[  5.2  -7.0  -2.0   5.3   1.6   9.5 -10.6  10.7  11.5   0.2  -0.9  -8.2
 -17.7   2.3   0.4   3.6  -0.5   2.6  13.8  -2.4   4.4   4.6   9.5  -2.6
  -1.6  -0.5  14.2  -2.3  -3.8   3.5  10.4  -4.9  36.9 -10.8] -> <29> > [63]
[  3.1  -7.9  -2.1  12.0  -7.8 -11.0  -7.4   8.6  16.7   0.2 -28.4   5.8
 -20.2 -21.6   9.6   1.7   3.0   0.2 -21.4 -11.4  13.5  -0.1 -12.1  22.2
   8.6   5.2 -21.5 -16.8  -3.9   1.0  12.5 -17.9   5.2   0.8] -> <29> > [74]
[ -7.3  10.2  -4.4  27.5  -3.0  -2.8  -1.4  10.3   3.5  14.0 -14.7  -1.4
 -19.7   7.0  28.0   3.0  -6.6   5.5 -16.4   9.5   0.8   1.2  -1.8  12.8
   2.1   3.6  -8.8  -4.8   4.2  -0.4  31.4  -8.7 -43.7  16.8] -> <27> > [90]
[  7.2  -0.6 -11.2  21.7  -7.6   0.5 -18.5  11.6  19.3   3.2 -28.8  -5.1
 -31.0  12.3  37.9   8.8 -10.3   6.8 -21.5  12.2 -13.2   5.0  11.5  12.0
   9.8   6.8 -17.3 -15.9   0.5   0.0  51.4 -11.2 -50.9  18.8] -> <31> > [66]
[ -2.3   0.0  21.7   7.7  -7.7  -3.9  -0.2   0.9   2.0  -0.3 -17.3   3.6
  -4.8 -11.9   3.7  -1.4   1.8   3.7 -12.6 -13.1  14.1  -5.4 -16.1  14.7
  -0.3   4.1   2.5   0.6  -1.2   2.4  -3.6  -5.6  -6.2  -5.5] -> <28> > [86]
[  0.0   3.7   9.3  13.2   6.8 -12.1 -11.7   7.8  14.3  -2.4 -14.3  -3.9
 -32.2 -20.9   6.6   2.3  -4.0   1.6 -14.3  -7.5  22.0  -5.6 -17.8  29.7
  -9.8   0.4  -2.7  19.1  13.5   2.8  21.1 -17.3 -14.0   0.8] -> <28> > [86]
[  2.4  -2.4 -10.7  17.2   3.2   6.8 -23.1   6.0  27.5  -3.7 -29.6   8.0
 -18.2 -14.0  19.0   0.5   2.6  12.2 -29.5 -10.5  11.6   0.5  -6.3  21.3
   4.5   6.8 -19.3  -5.0  -6.8   6.2 -25.7 -18.4 -35.1  18.9] -> <31> > [66]
[  2.7   0.5  -3.5  17.6  -3.7  -7.8  -5.1  17.0   2.3   1.1 -19.3  -1.4
 -20.2   2.9  26.1   4.7  -6.6  -1.7  -6.1   5.7 -10.3   7.1  -0.4   4.2
   3.6   4.9 -13.7 -15.8   4.5   0.1  33.8 -12.9 -38.3  26.3] -> <27> > [83]
[  6.4   6.9  -4.2  16.2  21.9   8.6 -21.2   6.3  19.2   4.5   6.1  -3.8
 -16.7  11.7  16.9  -2.1  -2.5  17.0 -17.9   7.0   0.6   4.1  11.8  11.8
   1.1   2.4   5.1   3.2   2.2   4.1 -13.3 -11.3 -23.0  17.3] -> <31> > [76]
[ -8.9  -5.4   3.6  57.1  -0.1  -9.8   7.0 -10.5   5.1  -1.6 -13.6 -19.1
  -7.5  16.0  -1.2  13.2  -6.9  -7.9   1.1   9.2 -13.9   2.0   5.4  -4.4
   2.2  -1.1  -4.6 -11.4   4.9  -4.3  53.5   0.9  10.8  -2.2] -> <28> > [80]
[  2.6   2.2   7.5  28.5   0.9   3.6  -5.4  -0.7  16.8   7.2  -4.8  -3.0
 -10.6  -7.7   4.2  -4.0   0.1   6.8  -8.7 -10.7  17.3  -0.2 -14.3  21.0
  12.8  -0.5   6.5  -1.2   2.5   4.6  -8.3  -9.8  40.5  -0.2] -> <29> > [63]
[  4.7   4.2  -5.3  12.5  10.6  -9.2 -16.3  17.1  10.0   0.9 -17.6  -2.5
 -21.8  13.7  22.1   7.9  -6.3   6.1 -10.7  22.2  -5.1  -0.3  13.2   7.3
  -1.3   1.4 -12.2  -8.9  -1.1  -5.5  24.5 -12.8 -61.3  23.3] -> <31> > [88]
[ -1.2   0.4  -6.6  15.7  10.4   6.8 -23.7  11.1   2.9   1.2 -15.1   8.1
 -11.3  14.1  12.4  10.0  -7.7  17.0  -7.3  10.4  -7.4   2.4   6.5   4.8
  -3.5   5.2  -3.5  -1.0   3.8  -3.3  16.3  -9.2 -48.2   6.9] -> <31> > [88]
[ -8.2  -7.0  -3.2   5.6  -6.9 -16.3  -4.9  13.1  -3.7   6.3 -13.7  -2.9
  -6.4  -3.9  -3.3  -8.9   0.7   7.3   7.2  13.6   2.3  -0.9 -11.3   3.4
   2.7  -4.3   5.6 -11.7  -6.6  -1.2  18.4  -6.8  62.1 -38.5] -> <29> > [97]
[  7.0  16.1  13.7   8.2 -17.7  -7.8  12.6  15.0   1.2  13.2  15.8  -2.6
 -13.9  17.6  10.6   2.2  -5.7  -5.1   6.5  10.5   4.3  10.6  -3.7  10.6
   0.4  -2.9   7.1  -1.5   8.1  -4.6  62.7  -3.2  11.8 -17.9] -> <27> > [68]
[-13.8   0.4  -5.4   4.3 -11.9 -16.8  14.5   4.2 -23.9   4.1  -6.5 -20.8
  -3.7  25.0  11.6   0.7 -13.4  -2.0   6.1   6.9 -14.2  -4.2  -3.0  -1.7
  -4.1   0.8  -3.4  -9.9   2.5  -5.4  75.4  11.5  34.1 -19.1] -> <28> > [86]
[-4.9  3.9 -7.0  1.3 13.6  7.1 -2.7  0.2 -7.0  5.4 10.2  6.9 10.9 15.0
  3.6 -3.7 -5.4 18.0 -4.3  4.8  3.4  2.7  0.7  5.1  0.3  2.6 10.2  9.1
 -4.7  3.2 -6.1  6.3  6.9 -6.9] -> <31> > [66]
[ -5.7 -11.2  -6.2   4.1  17.2  -5.7 -18.6  -7.9  27.4  -2.1 -25.0 -22.2
 -23.4  14.6   8.4   6.4  -3.7   4.7 -18.2  -9.8  -9.8   0.6   1.3   4.1
  11.3   6.3  -1.7 -19.2  -7.5   7.3  28.6   0.6  70.7  -5.4] -> <29> > [63]
[ -1.3   0.3  -2.3  17.7  10.9  12.6 -23.9   4.9  27.8   1.9 -16.9   8.8
 -16.7  -0.5  22.7   0.7   1.9  34.4 -24.8  -0.7   5.9   8.0  -6.5  17.6
   1.2   6.2  -5.0   1.5   0.2   8.5 -14.7  -8.6 -28.9  11.4] -> <31> > [66]
[ -0.6  -1.5 -10.1  10.5 -17.6  -5.3  -4.5  16.4  -3.5  -0.6 -15.0   1.8
 -10.1  -0.4  29.1   1.0  -4.9  -3.2 -21.8  -0.4  -2.8  -4.0  -7.0   1.7
   3.4  -0.8 -28.9 -20.7  -4.0  -2.2  13.3 -15.4 -42.2  16.9] -> <31> > [66]
[ -3.4  12.8  -3.5   6.7   9.7   4.1  11.0   5.8   6.3  -2.8   7.9  -8.9
  -8.1  11.5  19.6  -1.7  -1.3   7.8  -6.4   6.4   0.7   3.8  -2.4  14.1
   1.4  -7.2   6.5  -1.2   4.6   4.9  14.4 -10.5  20.3  18.4] -> <27> > [83]
[ -4.6  -0.7  -5.1  16.5  -3.6 -11.9  -5.0  13.7   8.9   1.3 -21.7 -17.7
 -23.7  10.3  23.4   2.1   0.4   7.1  -5.8  -2.0  -7.2   3.8  -9.2  11.0
   8.9   2.6  -2.2 -19.4  -4.1   4.3  51.3  -9.4  57.8  -7.2] -> <29> > [74]
[  1.2  -2.8   0.8  20.5  14.4  -2.4  -9.9   4.7  12.9  -9.7 -13.2 -13.6
 -46.2  -2.5  23.0   6.3  -4.2  -4.1  -0.3   9.5   8.5  -5.9   5.4  17.3
  -2.1  -8.3  -6.2   6.5  10.0  -1.8  35.3 -17.5 -41.8  35.2] -> <28> > [80]
[ -3.1  -5.7  -4.1   6.9   9.0  -5.5 -10.4   1.3  17.7  -6.1 -26.0   2.3
 -21.5 -13.3   4.9   0.8  -1.9   5.9 -25.8  -7.7   6.8  -3.4 -17.4  16.5
  -5.3   7.4 -17.5   1.2   1.3  -1.4  -5.9 -10.2 -19.7   7.0] -> <28> > [72]
[  8.7 -23.4  -7.5  19.1  24.0   3.3 -47.6   7.5  65.1 -19.8 -60.7  20.5
 -38.6 -47.5  13.3  -5.4   9.1   3.9 -47.0 -29.7  22.7  -6.9  -8.0  24.7
  15.8  10.3 -26.8 -15.8 -14.0  15.1 -78.3 -44.9 -31.9  33.0] -> <29> > [97]
[  3.2 -10.9   3.9   4.9  -1.1 -10.3  -2.1  -2.0  15.7  -1.8 -31.1  -2.8
 -15.6 -11.9   5.4  -1.3  -3.3  -9.7 -15.4  -6.6   3.6  -4.9  -2.5   4.8
   2.4   1.7 -23.3  -8.1  -1.4 -14.6   6.9 -14.5 -45.3  24.0] -> <28> > [80]
[ -0.5  -7.7  -5.1   4.8  -0.1 -11.1  -7.2  20.7   8.2  -1.0 -14.8  -3.0
 -10.8  -3.7   6.2  -2.5  -5.3   4.5  -3.7  -3.8   2.7   0.6  -2.7  -0.3
   7.8   4.3  -3.5 -15.8  -5.3   0.8  18.8  -5.1  35.4 -16.2] -> <29> > [97]
[  0.4   2.4  11.6   3.2  12.2  -9.6  -8.0   3.0  19.4  -2.0  -3.0   6.4
 -18.5 -21.5 -13.4 -10.3   3.6  11.6  -5.8 -17.2  22.4   3.6 -15.8  25.3
  -1.2   2.5  15.7  12.0  -2.1   7.6  -5.4 -11.8  61.0 -22.8] -> <29> > [74]
[  4.8  -4.2   3.0  15.5   6.0   2.2 -16.5   9.7  34.5   3.1 -22.5  -4.4
 -34.1  -0.1  16.7   3.8  -2.0  13.7 -25.4  -7.4   5.3   6.2  -3.5  14.2
   7.3   4.1  -1.1 -17.7  -5.0   4.2  15.0 -17.7  49.5  -8.7] -> <29> > [74]
[ 16.7  18.4   1.7  15.4 -10.5   2.7  -9.2  28.5  23.7   5.9  -9.5   8.2
 -15.0  -4.9  29.2   3.2  -1.2   0.4 -14.5  14.9   8.1  13.9  11.6   6.5
   6.9   8.2  -6.8 -19.9  -0.6  -2.0  20.5 -19.1 -46.9  20.2] -> <27> > [68]
[ -9.2   3.8   7.3  13.8  13.1  -7.1 -10.1   4.9  16.3  -0.1 -18.3 -11.8
 -30.1  -1.8  20.6   6.8  -6.4   2.5 -29.4  -3.0   4.7  -5.4  -9.4  19.3
  -3.3   1.8  -7.4   1.0   3.2   3.3  37.2 -12.1  -5.8   6.9] -> <28> > [86]
[ -5.8  -2.0   0.1  11.0  -2.4   0.8  -8.8   2.2   9.4  -2.0   2.3 -10.5
 -24.2  -4.8   5.1  -1.9   0.2   0.9  10.0  -7.0   9.8  -2.7  -3.5   5.8
   0.5  -0.2  10.6   3.5   2.7   3.0   5.9  -3.1  28.3  -5.0] -> <29> > [63]
[  4.3   4.8 -15.0  15.9  -1.8   8.2 -13.2  17.1  12.3   2.3 -18.4   6.8
  -5.6   9.7  33.5  27.4   2.5   0.0 -25.5  27.9  -6.7   6.8   2.6   1.8
   7.4   5.4 -32.6 -20.9  -5.5  -3.8 -13.4  -8.2 -53.3  28.8] -> <31> > [76]
[ -5.2  -7.5   1.1   4.9  -6.7  -4.2  -4.5   0.5   6.1  -1.9 -20.3  -6.9
 -22.9  -0.7  15.4   3.5  -4.3  -6.3 -10.0   1.5   0.1  -1.6  -1.8   4.7
   4.0   1.7 -17.8  -5.9   4.0  -9.0  24.8  -1.7 -28.6  14.7] -> <28> > [80]
[ -1.3  -4.9  -3.2   8.1  -2.7  -8.8  -7.4   8.3   3.7  -6.1 -16.7  -4.3
 -10.4 -10.2   2.3  -2.9  -0.1  -0.6  -2.7 -12.8   6.7  -1.9  -8.5  11.5
   4.6  -3.6   0.3  -6.5  -6.6   7.7   8.4 -11.2  26.6  -5.8] -> <29> > [97]
[ -8.4  -4.7  -3.6   5.6   9.0   0.3  -5.8  -7.7   8.7  -0.2 -20.0  -0.9
 -13.0   6.9   7.7   4.1  -4.3   7.4 -13.5  -7.6   7.7  -4.5 -13.5  11.2
  -0.2   2.4  -2.9   6.7   2.7   1.7  -1.6  -0.2   0.2  -3.9] -> <28> > [86]
[  0.0   2.9  -1.2  11.0   8.0  -8.2 -11.9   4.7   9.0  -1.2 -20.9  11.1
  -9.8  -8.8   8.6  39.9  -1.2  12.9 -17.5  -4.6   6.1  -0.2 -13.1  17.1
  -4.7   2.0 -15.6   0.6  -1.1   1.4   4.1  -5.9  -6.7  -0.7] -> <28> > [86]
[  0.3 -19.1  10.1  21.9  10.7  -5.7 -11.6   3.7  34.5  -4.1 -19.0 -16.5
 -48.6 -24.9  10.2   3.2   0.0   0.9  -4.3 -12.7  29.6  -0.4 -15.1  36.4
   1.5   2.8   6.5  12.7  11.3  18.9  12.4 -20.0  37.1   8.5] -> <29> > [63]
[ 10.2   4.4  -3.2  16.1  18.0   9.6 -27.4  16.6  23.2   1.5  -8.3   0.4
 -25.7   4.7  12.1   4.1  -2.9  12.8  -7.5  13.1   5.4   7.8  19.0   5.4
   0.1  -0.3   9.2   2.7   2.7   0.9  -2.7 -20.8 -28.8  10.7] -> <31> > [88]
[ -7.0  -3.6   6.5   5.8 -13.2  -6.3  -1.5   2.9  18.6  -1.9 -25.9 -13.4
 -21.9  -1.4  12.0   2.6  -6.5  -3.4   2.2  -8.4  -3.3   6.9  -4.0  -4.4
   9.9   7.0  -3.4 -20.6  -5.8   9.6  49.4   1.7  54.8 -19.0] -> <29> > [63]
